Below is a small trained network, with its code and all its weights. Each question gives an input and a class and asks what happens when units are switched off, that is, made to give their printed mean instead of their output.

import numpy as np


def w(rows, s, z=0):
    codes = np.array(rows[::2]) - 128.0
    scale = np.full(codes.shape[1], s)
    scale[-1] = z or s
    return codes * scale


def f(y):
    return y / 2 * (1 + np.tanh(0.7978845608 * (y + 0.044715 * y**3)))


def log_softmax(a):
    a = a - a.max(-1, keepdims=True)
    return a - np.log(np.exp(a).sum(-1, keepdims=True))


def net(x, mask):
    res = np.array(x, float).reshape(1, 6) / 4 @ E
    y = f(res @ A[0][:, :-1].T + A[0][:, -1])
    res = res + np.where(mask, y, B[0][:, -1]) @ B[0][:, :-1]
    return log_softmax(res[-1] @ U[:, :-1].T + U[:, -1])


A, B = {}, {}
E = w([
[188,126,75,39,139],'x0',
[126,126,129,127,128],'x1',
[122,207,220,84,142],'x2',
[127,127,129,127,128],'x3',
[110,160,108,120,1],'x4',
[213,85,187,150,81],'x5',
],0.011)
A[0] = w([
[132,161,170,98,129,55],'n0',
[137,173,200,89,128,124],'n1',
[130,170,164,111,131,87],'n2',
[87,121,156,189,118,114],'n3',
[87,167,80,97,152,45],'n4',
[86,125,178,197,124,75],'n5',
[85,110,163,182,119,103],'n6',
[115,51,67,155,114,93],'n7',
[51,155,82,104,138,101],'n8',
[122,162,109,120,66,44],'n9',
[92,112,168,182,135,130],'n10',
[139,98,63,175,113,77],'n11',
[109,130,172,88,124,82],'n12',
[175,120,96,9,82,100],'n13',
[123,219,180,117,120,104],'n14',
[176,90,161,109,105,73],'n15',
[111,156,116,116,61,28],'n16',
[117,148,111,128,166,60],'n17',
[69,151,98,109,146,90],'n18',
[134,100,145,122,207,61],'n19',
[110,146,195,97,147,94],'n20',
[97,180,109,114,52,45],'n21',
[128,152,162,101,128,76],'n22',
[125,182,182,78,144,98],'n23',
[54,159,88,105,135,83],'n24',
[189,123,100,64,180,132],'n25',
[142,109,149,143,198,44],'n26',
[170,135,100,51,132,80],'n27',
[188,112,170,138,104,48],'n28',
[174,93,168,135,92,87],'n29',
[93,115,165,182,143,115],'n30',
[158,117,150,140,221,3],'n31',
[146,100,131,153,201,44],'n32',
[75,167,85,126,157,76],'n33',
[182,91,170,144,104,107],'n34',
[131,173,165,83,126,103],'n35',
[126,168,100,116,60,34],'n36',
[105,128,111,117,65,67],'n37',
[120,45,65,158,118,108],'n38',
[187,101,164,141,111,89],'n39',
[196,103,172,153,104,91],'n40',
[110,162,140,211,125,113],'n41',
[184,114,96,45,151,121],'n42',
[148,114,152,120,50,76],'n43',
],0.013,0.0049)
B[0] = w([
[178,135,100,148,137,157],'n0',
[187,122,72,171,153,207],'n1',
[176,128,82,152,135,159],'n2',
[80,209,88,94,93,189],'n3',
[126,133,159,75,161,184],'n4',
[79,190,100,110,96,196],'n5',
[97,202,108,113,95,186],'n6',
[254,127,55,165,159,223],'n7',
[153,123,198,66,217,205],'n8',
[88,62,172,179,89,182],'n9',
[72,199,108,121,69,188],'n10',
[204,135,77,167,156,198],'n11',
[165,129,89,161,142,148],'n12',
[58,179,110,119,86,255],'n13',
[196,115,60,166,147,206],'n14',
[116,145,151,88,165,183],'n15',
[92,61,166,167,93,182],'n16',
[128,111,161,129,143,144],'n17',
[150,133,189,63,191,180],'n18',
[88,64,150,163,100,193],'n19',
[181,102,82,164,118,175],'n20',
[91,38,185,180,105,207],'n21',
[168,136,105,145,130,148],'n22',
[200,115,63,163,145,194],'n23',
[170,136,184,56,185,195],'n24',
[54,154,130,142,75,232],'n25',
[91,52,184,194,74,180],'n26',
[69,212,94,109,69,204],'n27',
[141,143,161,79,192,188],'n28',
[131,127,156,71,173,202],'n29',
[48,162,92,90,65,181],'n30',
[96,38,173,178,76,194],'n31',
[113,63,153,171,85,189],'n32',
[146,127,176,71,179,186],'n33',
[122,132,166,55,196,210],'n34',
[186,116,73,153,124,179],'n35',
[72,61,158,174,109,192],'n36',
[108,74,147,177,101,181],'n37',
[222,144,60,151,153,235],'n38',
[136,132,186,61,181,195],'n39',
[140,135,179,57,212,215],'n40',
[84,187,92,76,85,185],'n41',
[39,236,92,113,43,235],'n42',
[119,94,159,125,147,209],'n43',
],0.009)
U = w([
[47,245,75,106,68,126],'0',
[245,123,21,182,164,73],'1',
[135,139,223,30,245,52],'2',
[71,16,183,202,88,252],'3',
],0.011,0.0037)

Each question gives the input, the list of numbers given to net, and the class t.
The units are the neurons (one row each of A and B). Each row of codes is followed by its name. A weight is (code - 128) times the scale printed after its matrix; where a second scale follows, it is the last column's (A, B and U).
mask holds one flag per neuron, in row order. A switched-off neuron (its flag False) gives its mean, the last column of its row in B, instead of its output. The means were averaged over made-up inputs and are rounded, as every weight is.
A unit's drop is (log p(t) with every unit on - log p(t) with that unit switched off) / (log p(t) with every unit on - log p(t) with every unit switched off).
The circuit of an input: a set's keep is (log p(t) with only the set's units on - log p(t) with every unit switched off) / (log p(t) with every unit on - log p(t) with every unit switched off). Starting from the 12 units with the biggest drops (on a tie, the unit counted first), units are removed one at a time, each time the one whose removal leaves the highest keep (on an exact tie, the one counted first), for as long as the keep stays at least 0.8.
units of the circuit, in order: the units of the circuit, biggest drop first
most important unit: the unit with the biggest drop
top k neurons: the k neurons with the biggest drops, biggest first
drop when u is switched off: that unit's drop, to one decimal
input [-5,-4,-1,8,-5,-2], class 0: top 2 neurons	(n10 n30)
input [7,-2,-7,-3,2,7], class 0: units of the circuit, in order	(n42)
input [-6,-1,-6,-4,7,-8], class 2: units of the circuit, in order	(n8 n24)
input [1,7,8,3,8,-6], class 1: top 2 neurons	(n14 n23)
input [-1,6,-7,-5,5,7], class 1: top 4 neurons	(n7 n38 n11 n8)
input [8,-1,8,-7,-7,-2], class 0: top 3 neurons	(n42 n25 n27)
input [-1,-6,-5,7,-6,6], class 2: top 3 neurons	(n40 n34 n39)
input [-6,-7,-7,0,7,-3], class 1: top 3 neurons	(n7 n38 n11)
input [7,2,6,-2,0,-8], class 2: top 3 neurons	(n8 n24 n18)
input [7,1,4,5,1,7], class 0: top 4 neurons	(n42 n13 n27 n25)
input [1,-4,3,-7,-6,-5], class 3: drop when n31 is switched off	0.2
input [1,-8,4,1,5,-5], class 2: drop when n24 is switched off	0.5
input [-5,3,1,-8,8,-6], class 3: drop when n21 is switched off	0.1
input [0,-5,-2,1,7,-6], class 3: most important unit	n21
input [-5,5,6,2,-1,0], class 1: drop when n42 is switched off	0.2
